Here is a tiny trained network, its code and every weight. The questions are about switching its units off for an input and a target symbol, where a switched-off unit gives its printed mean instead of its output.

import numpy as np


def w(rows, s, z=0):
    codes = np.array(rows[::2]) - 128.0
    scale = np.full(codes.shape[1], s)
    scale[-1] = z or s
    return codes * scale


def f(y):
    return y / 2 * (1 + np.tanh(0.7978845608 * (y + 0.044715 * y**3)))


def softmax(a):
    e = np.exp(a - a.max(-1, keepdims=True))
    return e / e.sum(-1, keepdims=True)


def log_softmax(a):
    a = a - a.max(-1, keepdims=True)
    return a - np.log(np.exp(a).sum(-1, keepdims=True))


def net(x, mask):
    ids = ['ΘΠΦαβδεζηλμψω'.index(c) for c in x.split()]
    T = len(ids)
    res = E[ids] + P[:T]
    q, k, v = (res @ M[0].T for M in (Q, K, V))
    z = softmax(np.where(np.tri(T) > 0, q @ k.T / 4**0.5, -1e9)) @ v
    res = res + np.where(mask[0], z, O[0][:, -1]) @ O[0][:, :-1]
    y = f(res @ A[0][:, :-1].T + A[0][:, -1])
    res = res + np.where(mask[1:13], y, B[0][:, -1]) @ B[0][:, :-1]
    return log_softmax(res[-1] @ U[:, :-1].T + U[:, -1])


Q, K, V, O, A, B = {}, {}, {}, {}, {}, {}
E = w([
[153,80,95],'Θ',
[114,163,86],'Π',
[70,246,71],'Φ',
[137,117,79],'α',
[127,131,92],'β',
[149,93,91],'δ',
[172,76,143],'ε',
[137,121,98],'ζ',
[104,156,65],'η',
[171,142,123],'λ',
[160,72,105],'μ',
[140,154,170],'ψ',
[143,172,146],'ω',
],0.014)
P = w([
[148,200,28],'0',
[91,166,196],'1',
[125,8,87],'2',
[204,121,135],'3',
[90,147,205],'4',
[103,33,83],'5',
[178,155,132],'6',
[86,138,203],'7',
[94,47,76],'8',
[158,184,125],'9',
[80,134,196],'10',
[93,33,77],'11',
[151,205,123],'12',
],0.015)
Q[0] = w([
[99,64,219],'H0',
[255,145,153],'H0',
[160,231,137],'H0',
[78,143,220],'H0',
],0.0096)
K[0] = w([
[113,97,199],'H0',
[83,33,250],'H0',
[175,76,190],'H0',
[69,118,174],'H0',
],0.011)
V[0] = w([
[143,58,199],'H0',
[142,180,1],'H0',
[177,173,79],'H0',
[112,182,249],'H0',
],0.0099)
O[0] = w([
[118,113,2,31],'H0',
[190,80,139,255],'H0',
[168,102,154,194],'H0',
[71,249,59,75],'H0',
],0.0059,0.01)
A[0] = w([
[93,143,251,119],'N0',
[80,37,79,163],'N1',
[245,97,164,152],'N2',
[42,169,156,111],'N3',
[125,192,185,100],'N4',
[188,120,189,117],'N5',
[169,123,41,255],'N6',
[44,194,100,182],'N7',
[49,74,115,166],'N8',
[95,141,160,91],'N9',
[117,122,251,114],'N10',
[181,114,169,87],'N11',
],0.012,0.0077)
B[0] = w([
[159,109,40,182],'N0',
[160,180,170,157],'N1',
[95,185,118,253],'N2',
[175,75,89,148],'N3',
[186,174,148,152],'N4',
[62,122,53,199],'N5',
[176,241,158,168],'N6',
[164,1,163,159],'N7',
[208,98,130,135],'N8',
[90,51,53,128],'N9',
[96,116,142,198],'N10',
[51,158,95,174],'N11',
],0.0073,0.015)
U = w([
[174,187,10,212],'Θ',
[164,166,224,176],'Π',
[212,134,204,127],'Φ',
[77,116,187,71],'α',
[72,98,142,115],'β',
[131,93,132,99],'δ',
[57,87,18,74],'ε',
[107,104,107,72],'ζ',
[130,80,188,119],'η',
[108,108,31,1],'λ',
[168,47,69,201],'μ',
[124,95,163,117],'ψ',
[180,71,83,178],'ω',
],0.011,0.0044)

Each question gives the input, a string of symbols that net reads in full, and the target symbol t.
The units are the heads (4 rows each of Q, K, V and O) and the neurons (one row each of A and B). Each row of codes is followed by its name. A weight is (code - 128) times the scale printed after its matrix; where a second scale follows, it is the last column's (O, A, B and U).
mask holds one flag per unit, heads first, then neurons. A switched-off unit (its flag False) gives its mean, the last column of its rows in O or B, instead of its output. The means were averaged over made-up inputs and are rounded, as every weight is.
A unit's drop is (log p(t) with every unit on - log p(t) with that unit switched off) / (log p(t) with every unit on - log p(t) with every unit switched off).
The circuit of an input: a set's keep is (log p(t) with only the set's units on - log p(t) with every unit switched off) / (log p(t) with every unit on - log p(t) with every unit switched off). Starting from the 12 units with the biggest drops (on a tie, the unit counted first), units are removed one at a time, each time the one whose removal leaves the highest keep (on an exact tie, the one counted first), for as long as the keep stays at least 0.8.
circuit, biggest first: the units of the circuit, biggest drop first
unit that matters most: the unit with the biggest drop
k most important neurons: the k neurons with the biggest drops, biggest first
drop of u: that unit's drop, to one decimal
input Π β Π ω Π ψ ζ ψ η ψ ω Φ η, target Π: circuit, biggest first	(N0 N5)
input Φ λ ε ψ Φ Φ Π δ Φ ψ Π Π Φ, target Φ: 2 most important neurons	(N7 N5)
input λ Π ω Π Π η Φ β ψ ψ Φ, target μ: unit that matters most	N0
input Φ Π λ, target ε: circuit, biggest first	(H0 N5 N11 N2)
input Φ ψ Π, target ε: 4 most important neurons	(N5 N11 N2 N0)
input Φ η β α, target Θ: 3 most important neurons	(N6 N2 N7)
input ψ ζ α η Φ ψ Θ ψ, target μ: 2 most important neurons	(N7 N3)
input Φ ω α, target ε: circuit, biggest first	(H0 N5 N11 N2)
input δ Φ Φ α ε β Θ, target Θ: 3 most important neurons	(N7 N6 N10)
input Φ ψ Φ η η ψ ψ ε Π ω Φ ψ, target ε: 2 most important neurons	(N5 N0)
input Φ ψ Φ Φ Θ α, target ε: 4 most important neurons	(N5 N11 N2 N0)
input Φ Φ β, target ε: 3 most important neurons	(N5 N11 N2)
input Φ β Φ Φ α Φ Φ Φ λ ζ β ω, target ε: 3 most important neurons	(N5 N11 N0)
input Π Φ Φ β α ω ζ ω ψ Θ β Φ Π, target Π: unit that matters most	N0
input Π ζ ε δ, target Θ: 2 most important neurons	(N6 N7)
input μ ψ ζ β, target Θ: 2 most important neurons	(N7 N6)
input ψ ε Φ β, target Θ: 4 most important neurons	(N7 N6 N10 N1)
input Φ ω ψ ψ Θ Φ η ψ δ δ Φ δ, target ε: drop of N2	0.4
input Φ ω ψ μ, target Θ: drop of N6	0.1
input ε λ Φ Φ ψ λ ψ α Π β Φ ζ, target Φ: unit that matters most	N1
input Φ Φ ε ω ζ Π ψ Φ α ψ ψ μ, target ε: drop of N8	0.0
input Θ ω β Π ω ω λ, target Θ: drop of N0	-0.3
